Below is a small trained network, with its code and all its weights. Each question gives an input and a class and asks what happens when units are switched off, that is, made to give their printed mean instead of their output.

import numpy as np


def w(rows, s, z=0):
    codes = np.array(rows[::2]) - 128.0
    scale = np.full(codes.shape[1], s)
    scale[-1] = z or s
    return codes * scale


def norm(h):
    return h / np.sqrt((h * h).mean(-1, keepdims=True) + 1e-5)


def f(y):
    return y / 2 * (1 + np.tanh(0.7978845608 * (y + 0.044715 * y**3)))


def log_softmax(a):
    a = a - a.max(-1, keepdims=True)
    return a - np.log(np.exp(a).sum(-1, keepdims=True))


def net(x, mask):
    res = np.array(x, float).reshape(1, 8) / 4 @ E
    u = 0
    for l in range(2):
        y = f(norm(res) @ A[l][:, :-1].T + A[l][:, -1])
        res = res + np.where(mask[u : u + 7], y, B[l][:, -1]) @ B[l][:, :-1]
        u += 7
    return log_softmax(norm(res)[-1] @ U[:, :-1].T + U[:, -1])


A, B = {}, {}
E = w([
[169,118,145,104,119,131,119,127,98],'x0',
[138,84,138,113,131,132,159,142,133],'x1',
[153,96,124,115,117,124,134,117,136],'x2',
[115,130,128,125,126,117,139,118,136],'x3',
[140,104,113,141,132,141,126,140,143],'x4',
[144,170,148,37,185,241,154,98,162],'x5',
[137,99,129,133,247,146,132,69,90],'x6',
[37,95,66,101,74,133,67,143,67],'x7',
],0.011)
A[0] = w([
[163,197,145,89,125,182,139,121,204,107],'0.n1',
[75,119,189,113,109,144,114,188,134,132],'0.n2',
[103,129,123,103,25,154,81,164,124,180],'0.n3',
[99,153,64,102,130,119,152,98,102,112],'0.n4',
[62,105,73,43,98,225,99,111,107,2],'0.n5',
[84,141,110,2,168,110,87,126,187,42],'0.n6',
[99,164,136,59,124,173,102,123,177,139],'0.n7',
],0.0091,0.006)
B[0] = w([
[146,105,129,79,132,75,80,189,180,218],'0.n1',
[172,78,137,106,105,130,164,108,157,157],'0.n2',
[122,143,77,91,116,181,177,152,126,255],'0.n3',
[142,109,143,94,88,141,103,135,146,143],'0.n4',
[156,159,127,246,111,87,150,23,110,205],'0.n5',
[123,131,134,155,127,101,138,121,84,161],'0.n6',
[160,94,209,175,111,158,126,97,171,204],'0.n7',
],0.011,0.0069)
A[1] = w([
[143,129,101,165,89,39,134,209,94,71],'1.n1',
[127,101,174,188,156,99,113,80,93,28],'1.n2',
[86,86,92,138,167,103,87,108,81,3],'1.n3',
[147,141,150,174,254,112,136,76,109,244],'1.n4',
[154,81,97,154,136,111,137,150,144,96],'1.n5',
[91,97,113,152,149,131,93,106,70,39],'1.n6',
[55,84,112,85,111,129,98,171,84,94],'1.n7',
],0.013,0.0021)
B[1] = w([
[149,127,141,195,98,208,153,49,102,201],'1.n1',
[90,97,64,33,207,100,133,246,83,188],'1.n2',
[164,136,187,33,182,174,54,179,161,167],'1.n3',
[78,141,97,207,8,93,159,87,97,249],'1.n4',
[80,176,117,98,128,161,109,121,103,153],'1.n5',
[134,118,193,72,138,89,70,136,179,166],'1.n6',
[85,99,116,54,223,21,65,158,105,171],'1.n7',
],0.012)
U = w([
[190,169,152,186,35,192,232,71,147,190],'0',
[47,87,46,112,61,41,130,146,13,9],'1',
[165,108,223,1,207,87,68,249,247,189],'2',
],0.0089,0.0013)

Each question gives the input, the list of numbers given to net, and the class t.
The units are the neurons (one row each of A and B). Each row of codes is followed by its name. A weight is (code - 128) times the scale printed after its matrix; where a second scale follows, it is the last column's (A, B and U).
mask holds one flag per neuron, layer by layer. A switched-off neuron (its flag False) gives its mean, the last column of its row in B, instead of its output. The means were averaged over made-up inputs and are rounded, as every weight is.
A unit's drop is (log p(t) with every unit on - log p(t) with that unit switched off) / (log p(t) with every unit on - log p(t) with every unit switched off).
The circuit of an input: a set's keep is (log p(t) with only the set's units on - log p(t) with every unit switched off) / (log p(t) with every unit on - log p(t) with every unit switched off). Starting from the 12 units with the biggest drops (on a tie, the unit counted first), units are removed one at a time, each time the one whose removal leaves the highest keep (on an exact tie, the one counted first), for as long as the keep stays at least 0.8.
units of the circuit, in order: the units of the circuit, biggest drop first
k most important neurons: the k neurons with the biggest drops, biggest first
k most important neurons of layer l: the k neurons of layer l with the biggest drops, biggest first
drop of u: that unit's drop, to one decimal
input [-8,6,0,-2,-4,-4,-6,-1], class 0: units of the circuit, in order => (1.n1)
input [3,-3,5,-6,-6,7,7,1], class 1: units of the circuit, in order => (1.n1, 1.n4)
input [-4,2,-8,-7,6,1,-6,-5], class 2: 3 most important neurons of layer 0 => (0.n5, 0.n1, 0.n6)
input [5,4,-2,1,7,7,-8,-1], class 2: 2 most important neurons => (0.n1, 1.n4)
input [3,-3,-5,-7,1,-5,1,4], class 2: units of the circuit, in order => (1.n4, 1.n3)
input [4,2,-3,1,3,-4,7,1], class 2: 3 most important neurons => (1.n3, 1.n6, 0.n5)
input [-7,-3,-7,8,3,0,-2,0], class 0: 2 most important neurons of layer 0 => (0.n1, 0.n2)
input [7,5,8,-8,-1,4,-8,4], class 0: units of the circuit, in order => (0.n5, 1.n2)
input [-8,-4,-3,-3,-7,4,-1,-7], class 2: 2 most important neurons => (0.n1, 0.n5)
input [-5,0,-4,5,-3,8,-6,-3], class 2: 3 most important neurons => (0.n1, 1.n4, 1.n1)
input [-5,4,6,5,2,-2,-1,0], class 0: 2 most important neurons => (1.n1, 1.n2)
input [1,2,-1,6,1,-3,8,4], class 2: drop of 1.n3 => 0.1
input [-1,4,8,0,7,8,-3,6], class 0: drop of 0.n5 => 0.3
input [2,-8,-1,4,-4,-5,5,2], class 2: units of the circuit, in order => (1.n3)
input [2,8,0,-7,-8,-2,4,-7], class 1: drop of 0.n3 => 0.2
input [0,3,3,-3,-2,6,-7,6], class 0: drop of 0.n5 => 0.2
